Here is a tiny trained network, its code and every weight. The questions are about switching its units off for an input and a class, where a switched-off unit gives its printed mean instead of its output.

import numpy as np


def w(rows, s, z=0):
    codes = np.array(rows[::2]) - 128.0
    scale = np.full(codes.shape[1], s)
    scale[-1] = z or s
    return codes * scale


def norm(h):
    return h / np.sqrt((h * h).mean(-1, keepdims=True) + 1e-5)


def f(y):
    return np.maximum(y, 0)


def log_softmax(a):
    a = a - a.max(-1, keepdims=True)
    return a - np.log(np.exp(a).sum(-1, keepdims=True))


def net(x, mask):
    res = np.array(x, float).reshape(1, 6) / 4 @ E
    u = 0
    for l in range(4):
        y = f(norm(res) @ A[l][:, :-1].T + A[l][:, -1])
        res = res + np.where(mask[u : u + 3], y, B[l][:, -1]) @ B[l][:, :-1]
        u += 3
    return log_softmax(norm(res)[-1] @ U[:, :-1].T + U[:, -1])


A, B = {}, {}
E = w([
[95,56,222],'x0',
[168,2,71],'x1',
[237,122,185],'x2',
[128,128,129],'x3',
[127,129,129],'x4',
[127,127,131],'x5',
],0.007)
A[0] = w([
[100,93,68,2],'0.n1',
[254,161,173,137],'0.n2',
[163,38,72,140],'0.n3',
],0.0074,0.0078)
B[0] = w([
[230,233,185,128],'0.n1',
[211,208,83,243],'0.n2',
[253,33,137,253],'0.n3',
],0.0057,0.0038)
A[1] = w([
[164,115,63,1],'1.n1',
[161,2,47,190],'1.n2',
[51,129,86,29],'1.n3',
],0.0098,0.0036)
B[1] = w([
[86,175,75,149],'1.n1',
[41,130,1,254],'1.n2',
[239,157,187,152],'1.n3',
],0.0065,0.0076)
A[2] = w([
[109,145,128,193],'2.n1',
[48,97,58,2],'2.n2',
[210,123,254,35],'2.n3',
],0.0089,0.0066)
B[2] = w([
[79,78,192,253],'2.n1',
[89,142,30,175],'2.n2',
[65,253,193,178],'2.n3',
],0.0079,0.0036)
A[3] = w([
[64,255,87,2],'3.n1',
[28,166,122,65],'3.n2',
[171,18,109,48],'3.n3',
],0.0095,0.0073)
B[3] = w([
[244,54,176,245],'3.n1',
[152,3,123,252],'3.n2',
[185,158,184,229],'3.n3',
],0.014,0.002)
U = w([
[217,28,197,185],'0',
[33,25,251,3],'1',
[41,173,14,222],'2',
[67,52,64,94],'3',
[197,204,152,154],'4',
[53,234,222,187],'5',
[176,129,41,103],'6',
],0.014,0.0039)

Each question gives the input, the list of numbers given to net, and the class t.
The units are the neurons (one row each of A and B). Each row of codes is followed by its name. A weight is (code - 128) times the scale printed after its matrix; where a second scale follows, it is the last column's (A, B and U).
mask holds one flag per neuron, layer by layer. A switched-off neuron (its flag False) gives its mean, the last column of its row in B, instead of its output. The means were averaged over made-up inputs and are rounded, as every weight is.
A unit's drop is (log p(t) with every unit on - log p(t) with that unit switched off) / (log p(t) with every unit on - log p(t) with every unit switched off).
The circuit of an input: a set's keep is (log p(t) with only the set's units on - log p(t) with every unit switched off) / (log p(t) with every unit on - log p(t) with every unit switched off). Starting from all 12 units, units are removed one at a time, each time the one whose removal leaves the highest keep (on an exact tie, the one counted first), for as long as the keep stays at least 0.8.
units of the circuit, in order: the units of the circuit, biggest drop first
unit that matters most: the unit with the biggest drop
k most important neurons: the k neurons with the biggest drops, biggest first
top k neurons in layer l: the k neurons of layer l with the biggest drops, biggest first
drop when u is switched off: that unit's drop, to one decimal
input [3,-3,-8,5,5,-3], class 1: unit that matters most : 1.n2
input [3,-2,5,4,-1,6], class 5: 2 most important neurons : 2.n3, 1.n2
input [-2,2,6,3,-2,7], class 6: 2 most important neurons : 0.n2, 3.n1
input [-7,0,-6,5,4,0], class 0: units of the circuit, in order : 3.n1, 1.n2, 0.n3
input [2,0,-3,1,-2,7], class 1: 3 most important neurons : 0.n3, 1.n2, 0.n2
input [-8,-8,-1,5,1,0], class 0: units of the circuit, in order : 3.n1, 3.n2
input [-6,-4,-7,5,-3,7], class 0: units of the circuit, in order : 3.n1, 1.n2
input [4,-3,4,6,-6,-5], class 5: 2 most important neurons : 1.n2, 2.n3
input [0,1,-2,8,7,-4], class 2: 3 most important neurons : 1.n2, 3.n1, 2.n2
input [0,-1,-6,1,-7,0], class 0: 2 most important neurons : 3.n2, 1.n3
input [-1,-1,0,3,7,8], class 0: 2 most important neurons : 0.n3, 1.n3
input [3,-6,-2,7,-6,-3], class 1: 2 most important neurons : 3.n2, 1.n2
input [0,-7,-5,-4,-3,-3], class 0: 2 most important neurons : 3.n1, 3.n2
input [4,-8,0,8,4,-3], class 1: top neuron in layer 1 : 1.n3
input [-2,4,0,3,-3,5], class 2: 3 most important neurons : 1.n2, 3.n1, 3.n2
input [-1,3,5,6,-7,4], class 6: top 2 neurons in layer 3 : 3.n1, 3.n2
input [-1,3,7,0,0,-4], class 6: 3 most important neurons : 0.n2, 3.n1, 2.n1
input [-2,0,6,-5,-4,-2], class 4: top 2 neurons in layer 3 : 3.n2, 3.n1
input [-1,2,-2,1,-8,-5], class 2: 2 most important neurons : 1.n2, 3.n1
input [5,-6,5,-8,4,3], class 5: unit that matters most : 2.n3
input [8,-4,8,2,7,5], class 5: drop when 0.n2 is switched off : 0.0
input [-3,4,-1,-3,-3,1], class 2: drop when 3.n2 is switched off : 0.1
input [2,-7,-2,7,-2,3], class 1: drop when 3.n2 is switched off : 0.2
